Here is a tiny trained network, its code and every weight. The questions are about switching its units off for an input and a target symbol, where a switched-off unit gives its printed mean instead of its output.

import numpy as np


def w(rows, s, z=0):
    codes = np.array(rows[::2]) - 128.0
    scale = np.full(codes.shape[1], s)
    scale[-1] = z or s
    return codes * scale


def norm(h):
    return h / np.sqrt((h * h).mean(-1, keepdims=True) + 1e-5)


def f(y):
    return y / 2 * (1 + np.tanh(0.7978845608 * (y + 0.044715 * y**3)))


def softmax(a):
    e = np.exp(a - a.max(-1, keepdims=True))
    return e / e.sum(-1, keepdims=True)


def log_softmax(a):
    a = a - a.max(-1, keepdims=True)
    return a - np.log(np.exp(a).sum(-1, keepdims=True))


def net(x, mask):
    ids = ['εζθμσψ'.index(c) for c in x.split()]
    T = len(ids)
    res = E[ids] + P[:T]
    r = norm(res)
    for j in range(2):
        rows = slice(2 * j, 2 * j + 2)
        q, k, v = (r @ M[0][rows].T for M in (Q, K, V))
        z = softmax(np.where(np.tri(T) > 0, q @ k.T / 2**0.5, -1e9)) @ v
        o = O[0][rows]
        res = res + np.where(mask[j], z, o[:, -1]) @ o[:, :-1]
    y = f(norm(res) @ A[0][:, :-1].T + A[0][:, -1])
    res = res + np.where(mask[2:18], y, B[0][:, -1]) @ B[0][:, :-1]
    return log_softmax(norm(res)[-1] @ U[:, :-1].T + U[:, -1])


Q, K, V, O, A, B = {}, {}, {}, {}, {}, {}
E = w([
[134,125,234,144],'ε',
[239,132,150,156],'ζ',
[66,140,151,161],'θ',
[86,147,3,62],'μ',
[186,128,68,124],'σ',
[151,174,120,115],'ψ',
],0.019)
P = w([
[254,137,121,163],'0',
[193,134,104,162],'1',
[163,118,108,166],'2',
[133,109,118,173],'3',
[107,99,122,171],'4',
[86,88,132,164],'5',
[76,74,143,153],'6',
[83,68,154,142],'7',
[117,57,166,106],'8',
],0.0073)
Q[0] = w([
[171,154,117,207],'head 0',
[138,93,110,8],'head 0',
[153,66,115,113],'head 1',
[213,189,75,130],'head 1',
],0.013)
K[0] = w([
[159,255,111,158],'head 0',
[129,70,192,130],'head 0',
[60,141,154,146],'head 1',
[137,167,163,56],'head 1',
],0.011)
V[0] = w([
[117,111,69,21],'head 0',
[116,208,48,120],'head 0',
[137,160,87,173],'head 1',
[141,254,193,53],'head 1',
],0.0081)
O[0] = w([
[95,167,82,138,17],'head 0',
[168,69,180,73,255],'head 0',
[137,1,93,108,244],'head 1',
[53,85,177,47,171],'head 1',
],0.011,0.0022)
A[0] = w([
[114,130,159,133,97],'neuron 0',
[85,108,136,154,85],'neuron 1',
[188,113,156,112,165],'neuron 2',
[157,183,157,69,133],'neuron 3',
[146,136,28,145,190],'neuron 4',
[225,169,129,116,168],'neuron 5',
[148,193,249,174,106],'neuron 6',
[51,158,33,75,162],'neuron 7',
[189,132,218,144,90],'neuron 8',
[193,134,45,183,137],'neuron 9',
[203,109,171,110,103],'neuron 10',
[177,80,210,57,158],'neuron 11',
[71,140,115,22,187],'neuron 12',
[88,165,191,188,254],'neuron 13',
[62,131,78,128,169],'neuron 14',
[136,156,206,67,128],'neuron 15',
],0.011,0.0031)
B[0] = w([
[125,147,94,99,130],'neuron 0',
[152,120,109,94,131],'neuron 1',
[91,168,148,136,201],'neuron 2',
[94,81,92,192,133],'neuron 3',
[126,186,101,171,200],'neuron 4',
[113,65,119,96,191],'neuron 5',
[2,169,100,142,193],'neuron 6',
[110,120,222,103,169],'neuron 7',
[97,166,181,51,202],'neuron 8',
[139,142,76,128,201],'neuron 9',
[99,176,177,130,206],'neuron 10',
[86,142,56,184,255],'neuron 11',
[148,44,173,189,166],'neuron 12',
[153,186,57,95,181],'neuron 13',
[143,196,172,86,145],'neuron 14',
[139,128,48,101,165],'neuron 15',
],0.0084,0.0078)
U = w([
[152,72,231,83,185],'ε',
[202,149,220,191,178],'ζ',
[62,196,172,161,187],'θ',
[156,118,122,9,2],'μ',
[174,149,68,206,136],'σ',
[75,20,130,188,52],'ψ',
],0.012,0.0033)

Each question gives the input, a string of symbols that net reads in full, and the target symbol t.
The units are the heads (2 rows each of Q, K, V and O) and the neurons (one row each of A and B). Each row of codes is followed by its name. A weight is (code - 128) times the scale printed after its matrix; where a second scale follows, it is the last column's (O, A, B and U).
mask holds one flag per unit, heads first, then neurons. A switched-off unit (its flag False) gives its mean, the last column of its rows in O or B, instead of its output. The means were averaged over made-up inputs and are rounded, as every weight is.
A unit's drop is (log p(t) with every unit on - log p(t) with that unit switched off) / (log p(t) with every unit on - log p(t) with every unit switched off).
The circuit of an input: a set's keep is (log p(t) with only the set's units on - log p(t) with every unit switched off) / (log p(t) with every unit on - log p(t) with every unit switched off). Starting from the 12 units with the biggest drops (on a tie, the unit counted first), units are removed one at a time, each time the one whose removal leaves the highest keep (on an exact tie, the one counted first), for as long as the keep stays at least 0.8.
units of the circuit, in order: the units of the circuit, biggest drop first
unit that matters most: the unit with the biggest drop
top k neurons: the k neurons with the biggest drops, biggest first
which heads matter: for each layer, one digit per head in row order, 1 if its drop is at least 0.15 and else 0, layers parted by /
drop when u is switched off: that unit's drop, to one decimal
input ψ θ ψ μ σ ψ σ ε θ, target σ: top neuron	[neuron 7]
input ε ψ θ σ, target ψ: which heads matter	11
input θ θ σ σ σ μ, target μ: top 4 neurons	[neuron 11; neuron 7; neuron 14; neuron 6]
input σ ε μ, target θ: units of the circuit, in order	[head 0; neuron 7; neuron 4]
input ψ ε σ ψ σ, target ψ: which heads matter	01
input σ σ σ ψ ζ μ, target ε: units of the circuit, in order	[neuron 7; neuron 11; neuron 12]
input μ ψ θ σ θ σ μ θ ε, target θ: which heads matter	00
input σ μ ζ σ ψ θ, target ψ: which heads matter	10
input ε θ μ, target θ: units of the circuit, in order	[head 0; neuron 4; neuron 7]
input μ θ θ, target μ: which heads matter	10
input ψ μ ζ, target ε: which heads matter	01
input θ ψ ζ, target ε: which heads matter	00
input σ σ ψ θ, target ψ: which heads matter	11
input μ σ μ θ ψ ζ ε ε ε, target θ: which heads matter	00
input θ ψ ε ψ μ ψ, target ψ: unit that matters most	neuron 11
input σ ζ θ, target σ: top 4 neurons	[neuron 13; neuron 8; neuron 10; neuron 7]
input ε σ ζ σ μ μ θ, target μ: top 3 neurons	[neuron 13; neuron 11; neuron 1]
input σ ψ θ ε σ ψ μ μ, target ε: drop when neuron 12 is switched off	0.4
input ζ ψ σ σ ζ σ ε ζ, target θ: drop when neuron 11 is switched off	0.3
